In the rows, zero is written as 128.
Known rows:
[110 130 141 114 107 135 110 130 129 149 133 134 177 123 159 135 130 145
 107 144 140 131 140 147 137 130  95  93 106 109 107 118 137 148 113 131
 120  89 126 130 131 147 134 131 133 110 134 137  94 113 114] -> broran
[143 104 140 127 168 144 137 130 124 133 148 159  93 123 100  99 109 116
 157 107 140 124 118 129 138 138 126 129 144 143 121 118 112 134 128 124
 106 110 105 140  83 156 118 115 129 146 151 168 130  88 155] -> ketropa
[150  99 129 128 180 108 154 133 118 134 118 154 106 136 113 111 121 112
 150  97 147 119 106 131 141 120 133 126 157 152 109 103 128 137 138 114
 127 139 118 133 110 146 113 107 149 141 178 183 129  99 136] -> buka
[ 67 171 128 152  90 125  96 112 120 157 106 111 212 108 158 185 153 160
  93 159 150 130 165 155 120 130 119  96  87 117 117 102 135 135  99 147
 144 123 132 134 180 107 132 148 151 117 125  93  70 136  58] -> teplir
[119 108 126 117 165 146 124 134 127 127 127 131 123 116 139 117 128 118
 129 145 146 127 125 147 124 123 122 119 109 133 134 120 136 152 123 145
 120 119 111 140  97 120 121 118 120 129 149 140 113 134 140] -> tifli
[110 131 133 137 140 120 125 117 123 148 118 131 149 119 131 143 133 133
 125 130 149 122 129 140 137 126 129 107 125 138 114 105 131 135 114 133
 133 127 121 136 138 131 123 117 144 130 150 142 106 114 107] -> pofuston
[100 144 133 141 130 117 119 114 120 149 113 130 166 114 137 153 137 140
 116 135 149 124 136 145 130 126 126 105 113 132 115 104 132 136 111 135
 136 128 124 138 147 123 127 125 148 130 147 133  95 122  93] -> drista
[149  74 122 113 208 141 149 139 139 123 127 136  76 139 119  93 104 119
 159 125 149 121  91 135 151 107 122 137 155 155 143 122 131 147 128 134
  97 114  99 143  85 143 117 122 113 143 163 183 142 105 189] -> popubru
[150  78 130 107 202 142 145 142 127 118 138 146  73 128 119  86 113  97
 152 121 146 118  97 140 139 121 129 128 137 148 130 121 133 151 136 134
 112 122 101 143  62 139 111  94 112 140 170 177 140 117 176] -> kabobros
[108 112 116 131 156 147 123 131 142 136 112 114 142 130 148 138 122 157
 134 157 150 129 126 145 136 109 109 130 127 138 150 117 132 149 111 150
 102 109 109 142 135 127 128 165 121 132 135 136 106 122 146] -> neflar
[141  83 119 117 195 145 141 137 138 127 126 130  92 135 128 102 110 124
 153 131 149 124 102 139 147 112 120 134 146 151 142 124 131 147 125 139
 102 113 104 143  93 140 118 128 115 139 158 170 131 111 176] -> studri
[131 110 135 131 168 114 138 124 122 142 125 143 114 127 118 121 122 117
 140 112 151 117 110 134 144 124 134 114 143 149 112 107 130 134 123 123
 127 131 118 137 116 140 119 103 140 136 167 168 121 104 131] -> dupim
[133 137 144 148 138 148 116 127 135 112 147 165 122 109 106 118 113 131
 148 127 137 142 142 129 123 143 114 129 118 142 127 126 118 119 115 136
 106 102 121 130 106 160 121 131 147 154 144 132 119  99 131] -> rerer
[ 89 134 122 132 124 151 104 129 129 140 113 113 173 112 161 153 142 142
 111 164 147 132 153 156 116 129 116 114  89 119 134 119 134 147 110 155
 125 115 125 139 133 111 128 147 126 120 128 107  88 143 100] -> tudram
[122 120 139 110 119 134 117 132 131 147 135 136 162 123 152 123 124 137
 115 134 140 130 130 145 141 131 100  95 116 115 108 119 136 148 120 127
 117  92 121 131 119 150 132 125 130 114 141 149 104 110 124] -> skesik
[123 110 132 138 160 165 135 131 103 161 158 146 114 124  93 111 116 123
 148  98 138 109 130 136 122 152 124 131 147 121 122 101  90 148 134 121
 113 110  84 147  84 132 125 129 120 132 133 154 113  77 143] -> skufogis
[142  85 121 120 196 143 143 139 137 129 126 131  93 136 126 103 108 128
 152 134 149 123 100 137 146 110 119 136 149 151 145 121 131 149 124 139
  99 113 100 145  95 140 120 130 115 140 157 170 131 110 178] -> plemupan
[ 39 158 113 140  58 170  73 128 131 155  93  85 234 102 199 198 161 161
  97 189 148 141 196 169 101 141 117 114  54 105 139 123 141 136  95 172
 150 115 157 128 171  98 128 177 140 102  98  54  49 161  40] -> mudem

Facts:
gitral {ε=guklil, Λ=plifetram}
gerinuk {ε=tular, Λ=grarik}
sokam {ε=tular, Λ=klarukir}
skasal {ε=pletrem, Λ=zigu}
bakosak {ε=dridudre, Λ=bidim}
skugropal {ε=skasal, Λ=tasten}
kunave {ε=bidim, Λ=dorin}
dupim {ε=plebrir, Λ=sopan}
puflel {ε=zome, Λ=letra}
grumok {ε=bovarel, Λ=skesik}
grostilo {ε=bidim, Λ=segus}
mipak {ε=flabupe, Λ=bagrufu}
bribur {ε=skufogis, Λ=trutus}
paplin {ε=tular, Λ=pluve}
skufogis {ε=fivo, Λ=bosus}
plada {ε=flabupe, Λ=rerum}
grarik {ε=tular, Λ=paplin}
fluklin {ε=tebu, Λ=truklil}
forida {ε=flabupe, Λ=pital}
klugabre {ε=tebu, Λ=bovarel}
mitu {ε=neso, Λ=stoplel}
popubru {ε=stebu, Λ=plemupan}
ruguk {ε=tular, Λ=nifles}
botre {ε=tebu, Λ=dravir}
vedi {ε=drista, Λ=bena}
zeskes {ε=puflel}
sepi {ε=skufogis, Λ=plistafu}
mogrur {ε=stebu}
boto {ε=skasal, Λ=dronil}
bena {ε=drista, Λ=gelis}
votobo {ε=truklil, Λ=broran}
letra {ε=zome, Λ=nitraplel}
bofer {ε=fivo, Λ=bridralel}
didon {ε=guklil}
pufloplil {ε=flabupe, Λ=plada}
tasten {ε=skasal, Λ=grasi}
buka {ε=bidim, Λ=trogok}
neso {ε=zome, Λ=skinugrar}
rerum {ε=flabupe, Λ=sakle}
skinugrar {ε=zome, Λ=puflel}
bagrufu {ε=flabupe, Λ=kuple}
dronil {ε=skasal, Λ=lafol}
dravir {ε=tebu, Λ=klugabre}
pafimim {ε=tular, Λ=sokam}
pluve {ε=tular, Λ=mudem}
plepes {ε=skufogis, Λ=dorogrul}
vodrem {ε=tular, Λ=pafimim}
fludas {ε=truklil, Λ=zanuk}
zigu {ε=pletrem}
kuple {ε=flabupe, Λ=forida}
skidimem {ε=dridudre, Λ=teplir}
revis {ε=neso, Λ=sageskal}
zuter {ε=zastes, Λ=plide}
trogok {ε=bidim, Λ=nagru}
ketrede {ε=truklil, Λ=votobo}
solun {ε=dridudre, Λ=skidimem}
grasi {ε=skasal}
nifles {ε=tular, Λ=vodrem}
bidim {ε=dridudre, Λ=pofuston}
tizam {ε=skufogis, Λ=plepes}
klavan {ε=drobus, Λ=rerer}
koski {ε=puflel, Λ=tifli}
brustuval {ε=drobus, Λ=nisten}
dorin {ε=bidim}
tifli {ε=puflel, Λ=zeskes}
truka {ε=skufogis, Λ=sepi}
tular {ε=zome, Λ=neso}
groru {ε=plebrir, Λ=dupim}
sikos {ε=truklil}
gresker {ε=zastes, Λ=bogrom}
broran {ε=truklil, Λ=sikos}
dafus {ε=zastes, Λ=zuter}
ketropa {ε=skonestak, Λ=fivo}
stoplel {ε=neso, Λ=brokul}
dreskim {ε=plebrir, Λ=groru}
nagru {ε=bidim, Λ=grostilo}
skigo {ε=bidim, Λ=buka}
bridralel {ε=fivo, Λ=skufogis}
gane {ε=tular}
trestir {ε=gresker}
trugra {ε=puflel, Λ=koski}
studri {ε=pletrem, Λ=stebu}
drobus {ε=guklil, Λ=gitral}
plistafu {ε=skufogis, Λ=tizam}
kleto {ε=bovarel, Λ=bazusta}
dorogrul {ε=skufogis}
kabobros {ε=puflel, Λ=trugra}
sakle {ε=flabupe}
nisten {ε=drobus, Λ=klavan}
kefi {ε=pletrem, Λ=studri}
plebrir {ε=dridudre, Λ=nilir}
zanuk {ε=truklil, Λ=ketrede}
petritun {ε=skasal, Λ=neflar}
mupor {ε=stebu, Λ=mogrur}
lafol {ε=skasal, Λ=petritun}
bazusta {ε=bovarel, Λ=brider}
pital {ε=flabupe, Λ=pufloplil}
vugom {ε=zastes, Λ=gresker}
stebu {ε=pletrem, Λ=skasal}
gelis {ε=drista}
bosus {ε=fivo}
segus {ε=bidim, Λ=kunave}
nilir {ε=dridudre}
tudram {ε=zome, Λ=pletrem}
flabupe {ε=dridudre, Λ=gaklugro}
trutus {ε=skufogis, Λ=truka}
sageskal {ε=neso, Λ=lozom}
fivo {ε=skonestak, Λ=fotramis}
brider {ε=bovarel, Λ=grumok}
triko {ε=tebu, Λ=fluklin}
gaklugro {ε=dridudre, Λ=bakosak}
pletrem {ε=zome}
gaplegus {ε=skonestak, Λ=ketropa}
rinir {ε=zastes}
klarukir {ε=tular, Λ=gerinuk}
bravun {ε=bovarel}
nitraplel {ε=zome, Λ=tudram}
skesik {ε=bovarel, Λ=bravun}
plemupan {ε=stebu, Λ=mupor}
sopan {ε=plebrir}
pofuston {ε=dridudre, Λ=drista}
neflar {ε=skasal, Λ=troko}
plifetram {ε=guklil, Λ=bategru}
bovarel {ε=tebu, Λ=triko}
bategru {ε=guklil, Λ=didon}
drista {ε=dridudre, Λ=solun}
grazer {ε=flabupe, Λ=mipak}
teplir {ε=dridudre, Λ=plebrir}
bogrom {ε=zastes, Λ=dafus}
plide {ε=zastes, Λ=rinir}
mudem {ε=tular, Λ=gane}
troko {ε=skasal, Λ=skugropal}
brokul {ε=neso}
bupa {ε=tebu}
dizogris {ε=tebu, Λ=botre}
fotramis {ε=skonestak, Λ=guklil}
rerer {ε=drobus}
guklil {ε=skonestak}
truklil {ε=tebu, Λ=bupa}
feklik {ε=truklil, Λ=fludas}
lozom {ε=neso, Λ=mitu}

Rows:
No name comes twice in this set of rows, the named rows included.
[ 62 185 128 158  79 122  90 106 120 157  97 108 232 104 166 197 158 168
  85 168 151 132 172 159 111 131 118  92  78 113 113 101 135 134  96 150
 148 126 135 135 194 100 134 158 158 116 122  85  60 143  44]	plebrir
[ 88 133 113 140 131 151 110 125 140 140 103 102 176 124 164 160 132 170
 118 174 150 132 143 154 127 110 103 125 107 129 148 117 134 151 104 157
 111 106 117 142 157 115 134 180 125 127 122 110  86 134 122]	skugropal
[ 92 151 139 121  79 137  99 127 128 154 127 125 212 113 177 153 141 161
  90 158 140 136 157 152 126 134  90  84  88  97 108 120 138 149 107 137
 122  85 131 129 152 137 139 149 138 103 119 111  77 125  87]	truklil
[ 85 146 136 145 124 120 107 105 126 158 128 115 155 106 129 157 134 140
 119 144 158 118 130 145 147 128 133  94 114 136 119 105 134 127  95 144
 138 119 125 138 149 126 125 109 139 125 146 126  98 115 103]	pital
[ 77 143 113 142 119 151 100 123 141 144 100  97 192 119 171 170 137 177
 110 180 149 136 153 157 124 112 102 120  96 123 151 115 134 149  99 161
 114 107 118 143 170 109 135 187 128 122 116  98  79 137 110]	tasten
[142  88 136 129 186 160 150 136 105 154 164 153  80 131  80  91 106 109
 165  85 138 105 111 129 135 148 129 134 166 130 121 104  92 143 140 117
 105 112  85 145  65 147 119 114 114 137 150 179 131  65 167]	bribur
[ 68 153 113 146 107 153  96 121 142 144  95  92 209 115 175 181 144 185
 102 188 150 138 161 159 120 115 101 118  88 117 150 117 137 150  97 166
 117 104 122 141 180 103 138 195 131 118 108  87  67 143  97]	grasi
[133  99 135 132 171 162 142 133 107 158 160 148  95 129  87 100 111 117
 158  91 135 106 119 132 130 148 127 133 155 126 121 104  93 145 139 117
 110 111  85 146  76 142 121 123 117 135 141 167 122  71 156]	trutus
[ 73 159 130 157  96 171 102 119 100 170 139 120 196 108 129 164 143 158
 108 139 137 119 172 151 101 159 113 114 100  97 122  98  96 147 113 141
 127 107 102 143 140 107 137 168 131 116 102  92  67 104  82]	dorogrul
[151 114 145 137 165 144 133 132 132 116 153 171  91 117  93  97 103 118
 160 110 139 132 123 124 134 140 123 132 139 150 126 124 115 126 122 126
 100 106 112 134  83 165 118 117 137 154 158 161 134  87 154]	gitral
[112  87 116 115 145 160 121 145 134 140 119 120 119 124 152 124 124 111
 150 135 151 126 134 145 132 131 131 134 118 140 137 127 135 135 121 146
 131 122 136 132  91 137 110 125 121 123 144 140 111 122 126]	pafimim
[ 78 163 138 127  72 142  89 121 129 156 116 118 224 109 178 168 146 167
  85 165 140 137 166 157 120 135  96  86  77  97 111 116 137 145 102 144
 129  91 132 130 163 126 139 155 139 104 112  98  67 133  74]	bupa

Now the same objects, written a new way:
Known rows:
[ 99 160 142  69 127 113 106 127  83 100 181 120 136 169 110 106 151 109
 112 130 175 130  64  93  98 130 127 117 129 106 122] -> nagru
[127 148 170  86 151 117 101 149 127 119 202 116 128 189 143 102 144 132
  95 101 136 142  67  98 140 118  69 136 168 141 109] -> teplir
[101 176 168  95 150 100 121 139 110 119 201 117 137 156 145  93 135 111
  98 114 132 141  63  79 142 118  87 129 148 127 106] -> pufloplil
[107 153 119  87 109 120  87 115 131  82 175 118 130 164  85 118 112  83
 113 163 144 137 111  88  99 151 119 134 134  92 138] -> mipak
[114 160 126  73 145 120  95 135 112  77 185 127 142 181  85 106 109 104
 115 153 151 126  85  93 101 132 129 104 127  94 133] -> bagrufu
[155 154 122  68 119 133 102 128 124  80 189 171 136 150  85 104 123  84
 102 143 162 127  73  85 100 120 120  86 127  97 135] -> plifetram
[154 133 134  71 131 139 106 123 119  94 151 159 130 193  86  96 126  95
 117 155 147 112  65  85 106 129 129  99 131  95 136] -> lozom
[112 150 120  85 105 122  87 117 133  86 173 118 131 161  85 120 116  82
 114 162 143 137 112  88 100 151 119 134 136  91 138] -> groru
[ 99 160 144  68 125 115 106 128  83 101 181 121 135 168 111 106 152 106
 111 131 174 128  63  94  96 130 128 115 128 106 124] -> sopan
[154 163 126  67 106 126  97 132 129  77 183 165 146 167  88 105 153 106
 113 147 165 122  97  91 107 127 122  77 131  83 145] -> fivo
[149 170 150  68 138  97 120 138 133 114 202 140 129 180 146  93 161 135
  57 104 153 143  68  90 156 117  69 106 179 124 120] -> dorogrul
[123 174 133  67  95 109 113 115 110  86 170 149 136 166 119  97 163 122
  71 129 180 123  64  91 106 128 115  86 131  88 147] -> sepi
[147 126 121  85  94 140  89 110 134 100 144 138 124 185  86  99 129  79
 114 163 136 128  82  74 106 138 119 133 147  96 138] -> nifles
[136 138 172  94 144 108 123 125 119 127 167 140 127 178 145  89 151  99
 103 122 128 133  56  61 152 116  87 128 169 131 108] -> gerinuk
[112 150 171  67 118 113 124 130 103 108 159 133 120 166 109 106 157  84
 105 116 156 121  61  94  98 130 127 108 130  97 149] -> dafus
[145 148 157  68 139 122 119 141 130  82 163 150 123 178  87 108 122  81
 113 140 131 116  79  95  99 132 127  94 129  86 157] -> bogrom
[152 130 126  87  92 141  91 112 133 108 149 137 125 171  86 113 146  79
 116 162 141 129 107  75 101 142 121 125 158  88 134] -> neso
[138 151 175  91 147 107 126 127 118 130 184 137 125 168 146  90 152 103
 103 117 132 133  57  62 149 117  88 125 167 126 107] -> tudram

Rows:
No name comes twice in this set of rows, the named rows included.
[101 158 148  71 118 116 101 134  84 104 186 122 140 163 118 112 158 106
 116 126 176 131  72  93  97 128 129 101 131 100 118]	bidim
[134 182 163  71 129  98 124 124 131 106 198 146 138 155 145  91 161 125
  59 115 150 137  64  72 157 117  73  95 160 104 114]	plepes
[115 160 152  79 117 120  99 139 114 104 195 122 138 169 118 113 146  99
 117 131 144 134  94  86 102 126 111 114 139 107 115]	dridudre
[137 151 174  71 112 119 118 141 128 108 183 134 123 167 117 115 153  81
 115 119 128 127  88  89 101 126 109 107 143  98 134]	zastes
[115 185 172  68 100 107 123 113 130  97 199 157 143 151 144  90 161 113
  74 130 160 119  64  71 158 120  79  93 132  97 117]	tizam
[147 148 119  72  92 130  96 112 136  86 169 142 126 152  84 116 135  78
  99 161 150 135 106  82 101 140 103 126 136  89 150]	ketropa
[123 157 140  67 103 120 116 122  97 103 175 149 131 155 109 102 160  96
  93 125 177 124  60  90  98 124 120  99 129 102 134]	fotramis
[146 159 118  70  91 122  95 110 138  79 167 143 128 156  85 110 146  85
  87 162 157 134 108  84 106 143  99 116 139  83 154]	bridralel
[152 129 129  73 129 140  99 123 118  90 144 161 133 198  84  92 126  92
 116 157 144 112  62  83 109 125 128 101 129 102 133]	vodrem

Now the same objects, written a new way:
Known rows:
[ 80 124 118 127 136 129 207 110 147 142 113 131 123 136 187] -> pletrem
[132 135 144 111 122 136  93 137 117 133 132 124 142 113  90] -> gaklugro
[140 124 123 150 115 138 138 135 125 125 129 136 124 139 135] -> skesik
[108 124 120 159 135 141 154 149 141 138 119 127 159 128 153] -> troko
[148 142 134 122 128 128 105 143 129 122 148 108 130 126  52] -> vugom
[116 108  70 126 130 130 139 134 139 158  87 167 124 136 191] -> sakle
[139 152 159 129 142 111 148  90 127 134 141 135  78 123 121] -> fivo
[136 121 135 132 127 107 116 140 147 124 125 132 107 128 161] -> didon
[133 120 115 112 132 149 117 134 126 138 110 141 121 122 120] -> forida
[131 134 152  59 129 166 131 102 118 133 123 129  83 108  43] -> flabupe
[111 118 115 121 139 115 128 140 125 124 121 134 136 144 158] -> brokul
[119 135 120 128 110 112 109 137 114 138 123 135 148 121 145] -> grostilo
[159 150 158 149 146 126  90 122 114 122 149 122 126 119  87] -> bribur
[147 127 153 128 129 114  99 142 140 113 135 121 108 124 128] -> plifetram
[123 131 128 126 105 137 184 105 121 121 136 138  89 141 139] -> bovarel
[115 129 125 152 107 157 147  86 123 124 136 118  62 138 125] -> tebu
[135 137 142 107 122 136  98 133 119 129 133 122 135 115  93] -> groru
[120 119 100 130 119 122 132 130 128 150 108 147 138 126 164] -> solun

Rows:
No name comes twice in this set of rows, the named rows included.
[125 141 146 110 114 122  87 136 113 127 135 119 151 112 102]	buka
[124 113  91 123 128 131 137 134 134 152  94 156 121 131 165]	plada
[142 131 139  94 133 158 102 136 123 127 124 126 124 114  76]	mipak
[131 125 153  79 135 128 152  65 129 102 155 100 148 116  81]	tular
[ 97 139 148 136 133 156 195 116 148 138 132 108 129 122 127]	skasal
[129 110 106 132 132 116 139 109 135 123 128 129 166 132 153]	klarukir
[148 127 145 110 133 134 112 109 127 105 149  98 179 118  82]	ruguk
[103 136 115  94 115 119 158  99 124 146 115 145 100 121 144]	drista
[135 133 111 131 125 112 128 147 134 132 134 119 129 132 105]	dafus
[102 134 122 112 113 139 106  79 123 146 119 124  80 115 119]	dridudre
[116 129 139 152 135 146 148 148 142 130 131 113 155 123 128]	petritun
[109 125  95 136 113 106 130 133 127 149 107 148 147 127 192]	dorin

